Below is a small trained network, with its code and all its weights. Each question gives an input and a class and asks what happens when units are switched off, that is, made to give their printed mean instead of their output.

import numpy as np


def w(rows, s, z=0):
    codes = np.array(rows[::2]) - 128.0
    scale = np.full(codes.shape[1], s)
    scale[-1] = z or s
    return codes * scale


def f(y):
    return np.maximum(y, 0)


def log_softmax(a):
    a = a - a.max(-1, keepdims=True)
    return a - np.log(np.exp(a).sum(-1, keepdims=True))


def net(x, mask):
    res = np.array(x, float).reshape(1, 4) / 4 @ E
    y = f(res @ A[0][:, :-1].T + A[0][:, -1])
    res = res + np.where(mask, y, B[0][:, -1]) @ B[0][:, :-1]
    return log_softmax(res[-1] @ U[:, :-1].T + U[:, -1])


A, B = {}, {}
E = w([
[237,155,140,182],'x0',
[116,168,254,89],'x1',
[127,2,165,158],'x2',
[80,203,74,191],'x3',
],0.0077)
A[0] = w([
[43,137,231,58,130],'neuron 0',
[179,147,170,115,212],'neuron 1',
[48,121,105,149,196],'neuron 2',
[209,7,88,129,113],'neuron 3',
[133,84,122,140,46],'neuron 4',
[207,179,137,173,187],'neuron 5',
[160,175,130,61,151],'neuron 6',
[131,184,89,176,162],'neuron 7',
[124,130,49,37,255],'neuron 8',
[46,128,238,71,177],'neuron 9',
[109,80,107,129,92],'neuron 10',
[233,119,205,105,193],'neuron 11',
[69,231,139,76,194],'neuron 12',
[115,109,114,63,121],'neuron 13',
],0.013,0.0037)
B[0] = w([
[176,100,114,60,240],'neuron 0',
[101,155,148,90,192],'neuron 1',
[175,115,119,107,187],'neuron 2',
[5,107,122,149,212],'neuron 3',
[112,143,137,150,146],'neuron 4',
[145,169,156,152,195],'neuron 5',
[75,151,141,138,181],'neuron 6',
[165,108,132,180,187],'neuron 7',
[137,56,104,89,199],'neuron 8',
[205,98,82,97,248],'neuron 9',
[118,121,123,118,154],'neuron 10',
[183,198,143,74,233],'neuron 11',
[39,99,126,191,234],'neuron 12',
[123,114,109,125,160],'neuron 13',
],0.027,0.011)
U = w([
[40,48,100,207,249],'0',
[44,220,213,111,125],'1',
[137,58,88,1,178],'2',
[204,136,139,191,12],'3',
],0.0078,0.0014)

Each question gives the input, the list of numbers given to net, and the class t.
The units are the neurons (one row each of A and B). Each row of codes is followed by its name. A weight is (code - 128) times the scale printed after its matrix; where a second scale follows, it is the last column's (A, B and U).
mask holds one flag per neuron, in row order. A switched-off neuron (its flag False) gives its mean, the last column of its row in B, instead of its output. The means were averaged over made-up inputs and are rounded, as every weight is.
A unit's drop is (log p(t) with every unit on - log p(t) with that unit switched off) / (log p(t) with every unit on - log p(t) with every unit switched off).
The circuit of an input: a set's keep is (log p(t) with only the set's units on - log p(t) with every unit switched off) / (log p(t) with every unit on - log p(t) with every unit switched off). Starting from the 12 units with the biggest drops (on a tie, the unit counted first), units are removed one at a time, each time the one whose removal leaves the highest keep (on an exact tie, the one counted first), for as long as the keep stays at least 0.8.
units of the circuit, in order: the units of the circuit, biggest drop first
unit that matters most: the unit with the biggest drop
k most important neurons: the k neurons with the biggest drops, biggest first
drop of u: that unit's drop, to one decimal
input [-3,-3,5,-4], class 0: unit that matters most -> neuron 3
input [3,-5,-3,-6], class 1: units of the circuit, in order -> neuron 9; neuron 0
input [5,-2,-4,7], class 3: 3 most important neurons -> neuron 3; neuron 5; neuron 7
input [5,-8,-8,5], class 0: 3 most important neurons -> neuron 11; neuron 9; neuron 0
input [3,-3,-7,-6], class 1: units of the circuit, in order -> neuron 9; neuron 0
input [8,-4,-5,0], class 3: 3 most important neurons -> neuron 7; neuron 3; neuron 12
input [2,6,-5,-1], class 1: 3 most important neurons -> neuron 12; neuron 8; neuron 6
input [7,-3,-1,2], class 3: 3 most important neurons -> neuron 7; neuron 12; neuron 6
input [8,0,-5,6], class 3: 4 most important neurons -> neuron 7; neuron 3; neuron 5; neuron 11
input [1,-7,-2,5], class 3: 3 most important neurons -> neuron 3; neuron 12; neuron 7
input [6,-1,3,5], class 3: 2 most important neurons -> neuron 12; neuron 7
input [1,4,-5,6], class 0: 2 most important neurons -> neuron 12; neuron 11
input [4,6,3,8], class 3: drop of neuron 3 -> 0.7
input [3,-4,-8,5], class 0: units of the circuit, in order -> neuron 12
input [8,3,-4,6], class 1: drop of neuron 9 -> 0.4
input [-2,-6,0,-3], class 0: drop of neuron 3 -> 0.3
input [7,6,1,3], class 1: drop of neuron 13 -> 0.0
